array([ .67, -.53,  .84, -.51,  .72, -.28, -.16]) => -.51, .84

array([ .09,  .40, -.42,  .07,  .16,  .75,  .59]) => .07, .75

array([ .22, -.64, -.41,  .18,  .35]) => -.41, .35

array([ .05, -.54, -.70,  .08,  .55,  .18,  .06]) => .08, .55

array([ .30,  .12,  .80, -.43, -.31]) => .80, .80

array([[-.30,  .12, -.74,  .13, -.43],
       [ .29, -.08,  .65, -.17,  .41],
       [ .25, -.40, -.32,  .11, -.12]]) => .65, .65

array([ .38, -.45,  .19,  .73, -.80,  .24,  .15]) => .73, .73
---
[[132.548, 130.647, -125.988, -9.930, -82.482, 144.344, 73.582], [-8.601, 9.594, -12.178, 55.834, 122.572, 97.749, 117.055], [194.962, -0.592, -8.700, 103.617, 82.058, -29.279, 116.165]] Out: 97.749
[[0.1, -2.2, 0.2, -1.2, -2.0], [-0.3, 0.3, 1.3, 0.2, -1.6]] Out: -1.2
[[23.683, 147.778, -76.424, -149.025], [94.561, -28.374, -10.772, -30.330], [-67.874, -101.498, -4.337, -124.326]] Out: -10.772
[[-0.089, -0.111, -0.051, 0.028, 0.018, -0.055, -0.105], [0.019, 0.024, 0.090, -0.187, -0.144, 0.200, 0.021], [-0.046, -0.091, -0.058, 0.090, 0.112, -0.089, -0.067]] Out: 0.200
[[10.616, 147.825, 41.804, -117.458], [5.209, 144.954, 45.578, -117.458]] Out: 41.804
[[-2.04, -0.38, -0.87, 1.01, -1.98], [1.11, 0.36, 1.13, -0.58, 0.96]] Out: 1.01
[[-0.43, -0.71, 0.62, -0.72, -0.55, 0.45], [-0.39, -0.62, 0.54, -0.63, -0.50, 0.34], [-0.70, -1.28, 1.68, -1.37, -0.94, 1.19]] Out: -0.50
[[23.514, 67.212, 138.585, -53.156, -130.003], [28.927, 64.090, 142.284, -33.686, -132.453]] Out: -53.156
[[-13.822, 16.858, -21.176, -20.882, -20.793, -13.696], [-6.559, -6.920, -7.836, -1.259, -0.443, 2.090], [23.048, -18.825, 16.492, -20.228, -16.239, -11.846]] Out: -0.443
---
| -.07 | -.25 | -.13 |  .83 | Answer: -.25

|  .32 | -.13 |  .30 | -.47 |  .27 |  .03 | -.72 |
|  .26 | -.30 |  .06 | -.38 |  .17 | -.02 | -.59 |
|  .18 | -.17 |  .14 | -.33 |  .16 | -.14 | -.59 |
Answer: -.13

|  .14 |  .02 | -.28 | -.01 | -.74 | Answer: .02

| -.66 | -.54 | -.35 |  .40 |  .46 |  .24 |  .07 |
| -.53 |  .00 | -.22 |  .00 |  .52 |  .21 | -.05 |
Answer: -.54

|  .37 |  .64 | -.77 | -.13 | -.04 | -.31 | Answer: .64

|  .44 | -.51 | -.53 | -.67 | Answer: -.51

| -.73 | -.56 | -.17 | -.63 | -.41 | -.26 |
| -.84 | -.66 |  .08 | -.79 | -.30 | -.31 |
| -.20 | -.26 | -.75 | -.10 |  .11 |  .43 |
Answer: -.56

| -.27 |  .42 |  .21 |  .62 |  .11 | -.12 | Answer: .42

|  .61 | -.26 | -.69 | -.67 | -.39 |  .52 |
|  .24 |  .08 | -.43 | -.67 | -.27 | -.36 |
|  .23 |  .39 | -.07 |  .04 | -.32 |  .07 |
Answer: -.26

|  .53 | -.80 |  .81 | -.06 | Answer: -.80
---
|  .10 | -.07 |  .14 |  .03 | -.05 | -.01 |
|  .09 | -.76 |  .69 |  .10 |  .67 |  .15 |
|  .03 |  .22 | -.01 |  .02 | -.08 | -.06 |
ans = -.76

| -.15 |  .40 |  .15 |  .07 |  .31 |
|  .44 | -.35 | -.04 |  .24 |  .72 |
|  .05 | -.44 |  .24 | -.23 |  .01 |
ans = -.35

| -.15 |  .42 | -.12 |  .05 |  .38 |  .41 |  .21 |
| -.61 | -.33 | -.31 |  .06 |  .36 |  .11 | -.38 |
| -.37 |  .25 |  .43 |  .48 |  .32 |  .16 |  .13 |
ans = -.33

|  .78 |  .36 |  .38 |  .84 | -.21 | -.28 |
| -.67 | -.26 | -.58 |  .86 |  .07 | -.20 |
| -.74 | -.34 | -.55 |  .02 |  .07 |  .11 |
ans = -.26

| -.56 | -.05 |  .57 |  .78 | -.30 |
| -.34 | -.03 |  .34 |  .47 | -.18 |
|  .34 |  .03 | -.35 | -.48 |  .18 |
ans = -.03

| -.39 | -.22 |  .07 | -.39 | -.69 | -.50 | -.19 |
| -.58 | -.50 | -.08 | -.50 |  .02 | -.02 | -.39 |
|  .53 |  .42 |  .37 |  .41 |  .04 | -.13 | -.22 |
ans = -.50
